Each row is followed by its class.
[ 111  -12 -100 -111 -227  -55    7   25  196 -128  -65  122  475  245
 -125 -583 -330  147  851 -226 -169 -160   55 -344  -16  -89  145  -23
   41   23  -57   75   26  180 -202  195  408  -24   19   30  108]
L
[  49  -25 -169  -61 -299 -160   58 -107  138 -159   29  501  299   35
 -309 -517 -299  300  509  -75   28   23  226  150  300  -49 -155  121
 -217 -213 -116   68    6  131   98  -47  214 -185   11 -175  284]
D
[  85   13  -33 -122 -218   -1   29   63  240  -48  -35   72  483  236
 -143 -597 -312  161  781 -197 -280 -110  -37 -410   23 -125  179  -65
    5   34  -20  122   32  125 -187  177  419  -36  -69   25   81]
T
[  70   17 -152  -70 -280 -122  -42 -118  155 -209   69  543  329   45
 -314 -528 -302  236  498 -174    6    1  200  199  276  -72 -128  111
 -204 -210  -78   68   -9  138  124  -89  200 -128   64 -198  278]
P
[ -28  -39 -229  -40 -104 -189  150 -173  220 -117   20  562  420   14
 -310 -375 -296  330  494 -244   94  -79  271  290  341   26 -134   24
 -199 -127 -207  -28  -86  166  187  -62  153  -75  100  -18  490]
H
[ -55  -80 -169  145  -51 -104  415 -107 -150  -17 -163  243  342  202
  -99 -338  -12  -96  290  129  167 -183  161 -102  -84   80  -65   -3
   99  217 -319 -123  200   92   90  202  -43 -151  -71  219  412]
H
[ -13   44 -191  -80 -248 -161   -1 -145  157 -195   48  652  364   48
 -316 -557 -290  251  431 -186   66    1  188  126  276  -18  -70   12
 -110 -193  -79   70  -10   89  242   -1  187 -138  119 -204  348]
J
[ -37  -97 -186  144  -21  -59  484  -81 -105   65 -199  247  314  202
 -119 -307  -40 -127  300  123  197 -211  158 -143  -38  113  -15   61
   59  217 -361 -121  285   91   60   68  -62  -42 -140  208  438]
T
[ -36   22 -147  -72 -335 -180  -26 -104   48 -185   75  545  316   70
 -226 -548 -295  336  436 -233   17   30  198  173  253  -73 -147   52
 -150 -200  -13   91 -111   94  182    8  219 -147  103 -198  271]
J
[ 120   53  -59 -142 -267  -24   51   57  226  -87  -93  114  443  280
 -172 -573 -338  147  826 -217 -232 -119  -26 -388   76 -142  124  -45
  -26    1  -84  128   30  148 -179  178  397  -12  -51  -34  125]
M
[ -15   61 -152  -52 -264 -165  -30 -101   78 -170   67  479  312   47
 -291 -600 -273  295  484 -132   36   34  174   93  278  -71 -179    6
 -153 -261  -25   94  -30  102  171   16  229 -204   32 -197  254]
D
[-102 -110 -204  186   51 -132  403  -89 -148   41 -175  104  255  191
  -77 -489 -107 -213  260  125   97 -279  230 -107  -64   68  -48  -13
  186  301 -248  -78  195   29  210  161   16   -2  -44  110  373]
L
[ -43  -36 -221  122   -4  -65  447 -117  -72   33 -170  257  273  170
 -117 -304  -80 -176  236  260  209 -166  154 -112  -37   81  -13   52
  113  234 -358 -139  323   77   90   69  -67  -83 -132  133  409]
D
[   8   26 -191  -68 -225 -192  -18 -145  155 -197   71  539  369   38
 -256 -564 -268  295  471 -230  106  -20  229  182  290   -8 -119   31
 -161 -210 -107   43  -58  126  215  -13  199  -94   85 -161  298]
L
[ 122   57  -65 -132 -249  -39  -48   21  228  -94  -30  129  505  262
 -120 -544 -363  148  876 -214 -201  -81  -36 -407   30 -134  152  -68
   52   35  -56  131   28  168 -253  224  412    0   -4    7   81]
J
[ -17  -79 -193  114   39  -84  420 -128  -87    9  -99  253  330  220
 -132 -320 -106 -162  221  101  230 -184  139  -45  -29  124  -37   66
   67  234 -433 -150  360   76  106   98  -87  -38 -128  124  440]
B
[ -66 -107 -242  144  109 -105  438 -153  -97    8 -149  304  288  165
 -143 -348  -58 -148  130   91  227 -279  217  -35  -72  160   22   15
  164  260 -347 -188  318   44  188  121  -64    3   41  181  552]
L
[ -39   17 -173  -22 -134 -194   60 -175  163 -127   32  480  329   13
 -252 -479 -281  358  462 -278   50   -6  299  227  329   15 -151  -43
 -154 -230 -117    8 -115  129  197    4  198  -92   51  -72  394]
L
[  64   45  -92 -172 -240  -26   86   17  276    4 -112  149  517  239
 -271 -484 -369  162  806 -109 -145 -110  -11 -351   84  -99  162  -99
 -103  -36  -26   75  -27  110 -288  141  368 -146  -92   26  210]
D
[ 145  -21  -54 -284 -249   22  231   42  263  -16 -215  242  585  296
 -276 -307 -342   77  868 -100 -169 -137  -94 -271  186  -79  116  -14
 -144  -44 -201   55  106  226 -381   70  238  -88 -100  109  202]
J
[-113  -14 -190  150  -25  -80  416 -116 -144   -6 -217  279  332  226
  -82 -287  -63 -112  228  135  183 -180  149  -91  -30   80  -18    7
   98  192 -259 -143  238   25  177  117  -74  -42  -17   96  411]
E
[  -5  -27 -196  -94 -122 -172  182 -161  219 -102   17  528  386   -9
 -296 -399 -316  352  471 -161   20  -39  241  278  384  -42 -148   47
 -170 -178 -174    8  -71  208  160  -68  194  -86    7  -60  441]
J
[ -86  -53 -175  124    5  -39  354 -100 -160    7 -148  256  288  230
  -67 -222  -47 -175  213   52  131 -199  114 -104  -58  101  -67   47
  121  209 -358 -123  327   43  117  161  -89  -60    2  149  376]
B
[  27   14 -151  -43 -251 -147  -77 -123  134 -151   98  489  361   65
 -314 -611 -339  228  531 -225   48  -16  189  202  317  -16 -144   21
 -203 -184  -55   64  -26  134  212   -3  189 -150   91 -210  265]
Z
[ -40  -22 -229  -91  -51 -179  224 -169  219  -99   16  617  352  -11
 -306 -448 -352  312  430 -226   29  -74  263  257  429    7 -120   41
 -138 -191 -218  -42  -23  194  271  -63  162  -58   16 -121  477]
J
[-136  -62 -270  110  158 -129  455 -113  -91   67 -156  181  225  184
  -81 -358 -103 -207  115  133  233 -308  191  -56   -9   95   25   20
  189  286 -331 -152  321   46  272   67 -117   45  -59   41  478]
M
[ 115   11 -105 -160 -177  -42  119  -13  282  -41 -145  211  556  241
 -317 -439 -313  121  842  -98 -116 -131  -21 -309   71 -106  173  -76
 -125  -53  -15   77  -18  164 -271   82  339  -86  -44   52  212]
E
[  13  -22 -150   -1 -320  -68  135 -139  201 -179   -1  516  394   54
 -302 -432 -272  215  523 -170   40   41  235  133  241  -46 -100   39
 -200 -196 -154   82   46  117  139    1  178 -142    0 -132  360]
B
[  62   29  -41 -104 -256  -35  -17   55  193 -110  -71   91  490  250
  -70 -509 -318  204  822 -219 -301 -115  -13 -410    0 -141  124  -20
   32   26   -6  134   55  119 -228  255  401  -80   80   22   48]
P
[ -14  -31 -202  -82 -109 -189  150 -135  167 -126   13  525  336   15
 -309 -536 -326  333  504 -149   36  -23  269  245  358  -13 -183  103
 -185 -230 -187   16  -23  178  204  -73  178 -116    7  -91  413]
D
[ -59  -61 -190  116  -49  -89  408 -120 -132    3 -205  243  309  218
  -76 -314  -52 -130  255  130  206 -217  187 -102  -43   99  -12   13
  110  232 -341 -119  226   62  117  169  -60  -66  -18  178  419]
L
[ -11   61  -97   11 -374  -88   92 -100  127 -239   11  457  369   73
 -212 -472 -240  289  556 -119  -82   80  202   94  201 -145 -147   25
 -136 -191  -57  154  -34  129  130  103  219 -179   62  -82  277]
P
[-174  -50 -250  144  154 -144  427 -126 -140   89 -135  219  251  168
  -59 -353 -145 -180  179   94  227 -298  198  -76  -60   78    8  -17
  237  292 -244 -149  229   23  213   80  -74   65  -29   56  490]
J
[ -27  -70 -135   96  -60  -96  397  -90 -116    6 -196  223  335  214
  -99 -300  -14 -118  286  132  171 -231  148 -127  -71   95  -13   27
   91  212 -331 -103  243   60   83  151  -53  -64  -40  213  378]
L
[  30    6 -141  -12 -289 -134  -50 -115  109 -175   42  437  296   46
 -270 -590 -266  191  499 -206   21    0  239  162  240  -33 -120    2
 -158 -187  -19   83  -68   83  173  -37  204  -78   73 -173  231]
L
[ 122   -4  -60 -191 -358  -21  119   11  197  -93 -222  136  601  323
 -254 -381 -332  125  899  -38 -177  -46  -30 -271  156 -141   77  -97
 -185  -59  -47  100  -60  165 -376  166  311 -231  -19   87  154]
E
[  19    3 -186  -40 -255 -149  -72 -132  173 -153   66  476  334   45
 -283 -546 -282  240  479 -253   43  -17  237  192  275    3 -109   -7
 -175 -191  -68   30 -115  133  172    7  226 -142   21 -165  250]
L
[-110  -57 -282  109   41  -99  505 -115  -97    5 -124  358  286  214
 -120 -275  -86 -179  156   48  253 -239  183  -27  -39   94   15   18
  116  247 -372 -184  305   88  197  106 -134  -19  -18  105  540]
M
[ -35  -15 -227  -72 -151 -204  156 -168  218 -123   32  547  322   25
 -362 -494 -300  297  381 -182  106  -64  285  285  363   46 -102   50
 -232 -199 -213    5    0  137  284  -48  130 -132  -13 -129  491]
M
[-122  -68 -276  130  104  -71  490 -128  -57   63 -184  302  285  165
  -99 -282 -113 -181  134   91  118 -284  189  -99    8  107    0   57
  145  282 -332 -159  305   98  235   72  -89   12   -5   77  452]
P
[  49  -23 -165  -12 -308 -157  157 -167  212 -204  -16  553  387   58
 -326 -456 -251  272  531  -38   62   31  210  136  290  -32  -84   95
 -247 -204 -178   95   64  144   93  -42  141 -146   67  -92  358]
E
[ 135   47    2 -173 -367   40  165   58  180  -61 -199  122  607  301
 -218 -463 -356  171  891  -77 -145  -26  -19 -316  137 -151   81 -125
 -138  -30   -9  102  -53  164 -303  184  334 -179  -53   59  153]
Z
[  86  -47 -160 -210 -152  -39  128    0  280   -3  -88  242  484  218
 -321 -486 -337  125  856 -150 -150 -159   16 -271   59  -86  197  -27
 -119  -65  -11   58  -32  181 -311   43  329 -149  -65   67  230]
T
[  76  -22  -72 -225 -272    6  206   55  315  -10 -205  139  615  256
 -244 -321 -356  117  898 -110 -116 -151  -44 -269  161  -92  152 -117
 -169    7 -101   62  -45  157 -360  104  281 -161 -112   97  171]
H
[ 113   56  -24 -121 -338   -2   35   91  195 -111  -97   40  493  289
 -113 -579 -311  149  868 -199 -236  -76  -29 -400   17 -207  127  -66
   -8   17  -11  168   10  136 -195  223  430   -6  -58  -25   70]
M
[  86   55  -17 -144 -307  -46  -21   47  173 -121  -28  108  492  268
  -80 -563 -355  216  870 -243 -253  -86  -33 -385   -2 -193  131  -69
   81   -5   19  106   14  135 -246  224  426  -26  -17  -18   91]
J
[ -35   43 -164  -42 -351 -144   49 -127  136 -203   53  526  350   68
 -228 -456 -270  301  514 -249   41   56  218  111  255 -114  -86  -19
 -152 -204  -66   90  -60  116  172   15  165 -138  145 -186  300]
M
[ 165   34  -38 -132 -263  -14   -9   50  217 -108 -108  113  488  270
 -133 -602 -330  179  825 -203 -213  -85   21 -419   59 -124  156  -65
   23    5  -35  108   -1  129 -240  212  435   -8   17   -1   77]
L
[ -27  -48 -228  -46 -104 -152  154 -173  190 -117   32  556  349   -4
 -299 -433 -302  305  554 -197   31   -5  284  283  366   -4 -135   66
 -196 -199 -187   13  -46  198  202  -94  155 -106   43  -58  398]
T
[  35   -4 -167  -41 -307 -107 -114 -140   89 -211   67  483  384   76
 -297 -560 -304  171  516 -199    6   45  224  154  283  -44 -149   49
 -188 -221  -82   73   10  105  136   -2  218 -199  114 -212  231]
B
[ 114   20 -118 -184 -154  -80   67  -30  288    8  -63  150  563  190
 -250 -444 -330  240  753 -132  -62 -118   11 -246  132  -55  130 -107
 -136  -19  -15   50  -77  210 -236  146  340 -162  -17   95  216]
Z
[  39   -1  -96  -15 -362 -100   75 -110  122 -187   -3  375  329   72
 -228 -442 -262  280  514  -95   13   69  202   96  294  -97 -177   52
 -199 -201 -132  155   -6  101  105   60  202 -156   -9 -136  257]
B
[ -51  -31 -195  155    2  -68  463 -126 -133   13 -237  257  315  233
 -129 -269  -42 -202  252  197  195 -190  141 -109   -7   84  -47   18
   60  195 -351 -136  268  103   97   99  -74  -65 -102  169  446]
E
[ 100   17  -98 -196 -226   11   92   36  274   -8 -120  183  546  229
 -259 -490 -298  166  819 -111 -186  -86  -11 -337   88 -131  169  -95
 -108  -51   18  117  -73  170 -288  121  385 -153  -91   63  159]
T
[ 147   76   39 -105 -386   19  -57   77  199 -143  -74   84  469  300
 -138 -547 -283  181  798 -115 -298    4  -69 -387   15 -175  124  -64
  -53  -30   34  182   27  114 -263  228  425  -97  -58  -22  -14]
E
[ -50 -105 -229  193   91 -111  554 -129 -121   23 -141  251  324  148
 -123 -373 -123 -136  179  141  295 -262  221  -81  -59  107  -22   23
  117  301 -342 -185  298  126  175   77  -40  -25  -19  136  571]
Z
[ 100   22  -27 -108 -266  -17   -3   62  188 -111 -104  117  478  291
 -146 -515 -288  171  823 -159 -259 -111  -28 -309  -18 -143  129   16
  -44   -4    8  118   10  126 -220  184  418  -38  -19   30   90]
E
[ 142   66   -6 -140 -370  -32  -10   90  130 -101  -54  102  479  281
 -118 -579 -336  222  853 -174 -248    2  -13 -473   42 -195   85  -45
  -37  -53    6  119  -12  149 -317  214  458 -123  -60   -8   12]
D
[   4   10 -162  -46 -244 -170    4 -121  178 -183   79  527  341   47
 -313 -536 -300  241  497 -186   28  -43  175  164  234  -56 -114   98
 -186 -162  -97  113    6  115  140  -87  180 -127   96 -150  297]
P
[  -3  -28 -178  -46 -138 -143  164 -145  202 -139   23  460  361   10
 -270 -466 -272  322  403 -148    5   11  249  246  329  -21 -175   48
 -194 -167 -188   68  -69  150  228   -3  191 -137    4  -52  392]
B
[ -43   35  -92   -7 -348 -123  152  -84  213 -160   -7  473  360   30
 -243 -413 -248  347  519 -219   -5   47  179   97  276  -76  -91  -77
 -187 -174  -36   88 -118   61  174   19  192 -149    3 -117  273]
H
[ 151    5  -84 -237 -333   14  266   53  275  -66 -224  185  589  263
 -263 -329 -343  117  850  -46 -124 -106  -45 -341  130 -163  114  -28
 -179  -39  -83   84   13  220 -409   49  316 -154 -148   63  181]
P
[-109 -168 -245  192    2  -96  494 -128  -87   25 -171  295  407  143
 -116 -396  -71  -72  313   35  189 -279  284  -36  -61  144    0   53
   95  207 -335 -210  274  105  206  114  -27  -73  -69  164  571]
T
[ 104  -48 -131 -168 -201  -56  133   -7  229  -27  -91  212  485  248
 -288 -435 -331  144  796 -131 -139 -139   13 -293   48  -79  157  -61
 -112   22  -67   60  -21  177 -344  155  342 -179  -27   86  217]
H
[ -12  -49 -178  160  -62  -90  508 -115  -58    1 -203  282  291  200
 -150 -311  -68  -98  241  195  187 -174  140 -110   -3   93  -21   60
   17  193 -348 -138  251   77  115   60  -46  -54 -178   99  419]
E
[ -64  -86 -231  122  -29  -71  601 -105  -84  -28 -189  360  320  167
 -109 -270  -78  -99  129  173  186 -197  172  -51    8   50  -34  104
   76  243 -364 -144  360  109  174   68  -78  -57  -60   99  485]
P
[ 114  -45 -115 -209 -215  -43  211    6  259  -62 -151  186  586  265
 -256 -389 -395  126  848 -122 -103 -124   -6 -227  175 -111   72  -22
 -136  -23 -162   41   67  228 -351   72  265 -145  -85   59  219]
P
[   8   38 -144  -53 -364 -120   26 -116  136 -201   27  460  363   74
 -237 -468 -271  291  539  -69   39   88  238   96  213  -70  -93   32
 -162 -217  -75   97   11  131   89   72  189 -203   35 -134  292]
D
[-101  -64 -280  166  177 -115  465 -151 -116   65 -167  254  260  203
 -137 -368 -123 -245  182  209  139 -293  189  -60  -18   89  -17   50
  129  314 -338 -140  265   92  200   64  -40   23  -28   93  480]
E
[  68   29  -92 -204 -199  -19  124  -16  279  -52  -96  194  518  250
 -330 -494 -351  126  766 -163 -155 -108  -10 -294   81 -130  195  -90
 -115  -92  -62   48  -23  148 -253  140  362 -147  -87  -17  276]
M
[ -17   79 -114   -6 -364 -122   68 -126  186 -181   17  497  349   74
 -287 -489 -269  271  515 -205   -5   78  232   64  271  -54  -64  -48
 -178 -223 -102   80  -13   64  168   40  192 -157    9 -156  323]
M
[ -37  -38 -252  -65 -104 -208  154 -187  168 -156   50  599  345   29
 -289 -384 -294  334  440 -174   70    3  248  317  307  -25 -159   77
 -211 -186 -153   17  -83  203  196  -63  155 -104   75  -67  407]
E
[ -36    7 -179  -37 -163 -188  125 -156  197 -160  -20  537  380   22
 -277 -423 -288  355  449 -135   27  -21  261  273  368   -8 -125   46
 -230 -205 -121    5  -82  105  225  -50  171 -128   84 -113  412]
E
[ 126    3  -41 -219 -368   13  182   68  215  -70 -213  123  596  306
 -221 -422 -313  121  860 -102 -132  -78  -29 -348   88 -130  117 -117
 -157  -60  -48   95  -72  175 -405  181  336 -178 -111   67  135]
L
[ 133   52  -13 -114 -298  -30  -36   16  204 -145  -78  109  534  291
 -177 -531 -301  221  807 -168 -231  -57  -60 -407   17 -144  139  -66
  -25  -19   -4  133    5  115 -236  239  429  -43   52   40  118]
E
[ 114    7 -108 -179 -193  -35  163   -9  225  -30 -165  173  526  220
 -270 -469 -280  189  770  -92 -129 -117   18 -351  114 -122  119 -136
  -69  -79   -4   68  -49  178 -296  173  378 -155  -49   64  210]
L
[ 101   -2  -73 -212 -249  -40  187   24  268  -12 -157  144  580  297
 -219 -437 -404   96  836 -112 -117 -111  -41 -297  167  -93  148  -88
  -97   28 -147   63   25  154 -341  138  282 -100 -123   46  213]
J
[  -6  -32 -222  -23 -287 -191  -41 -136  114 -169   58  525  310   36
 -290 -579 -314  272  527 -228   55   -5  235  151  300  -12 -178   78
 -181 -211 -100   64  -29  127  177  -36  197 -163  132 -172  294]
D
[ 117   49  -19 -151 -340  -13  -71   67  200 -122  -63   81  470  289
 -138 -525 -307  140  895 -227 -254  -76  -36 -392    0 -170  138  -56
    2  -24  -10  154   37  119 -241  218  387  -43    7  -13   37]
M
[-112 -104 -216  171  -45  -25  501  -49 -150   30 -186  279  271  190
  -69 -314  -99 -166  245  108   80 -199  194  -75  -48   83  -64   77
  110  222 -329 -187  338   91  110  115  -38 -100  -85  101  402]
D
[  -6   22 -154  -45 -258 -113  -13 -132   97 -198   52  514  363   64
 -275 -551 -293  246  440 -215   13   29  228  171  280  -30 -144   34
 -180 -221  -83   56   -3   86  234    9  212 -161   65 -228  297]
B
[ -42 -100 -223  119   56  -53  492 -112  -84   40 -193  251  330  181
 -141 -269  -85 -211  236  150  176 -244  161 -102  -29  131  -33   82
   78  258 -411 -139  316   91  154   70  -63  -35  -97  158  416]
B
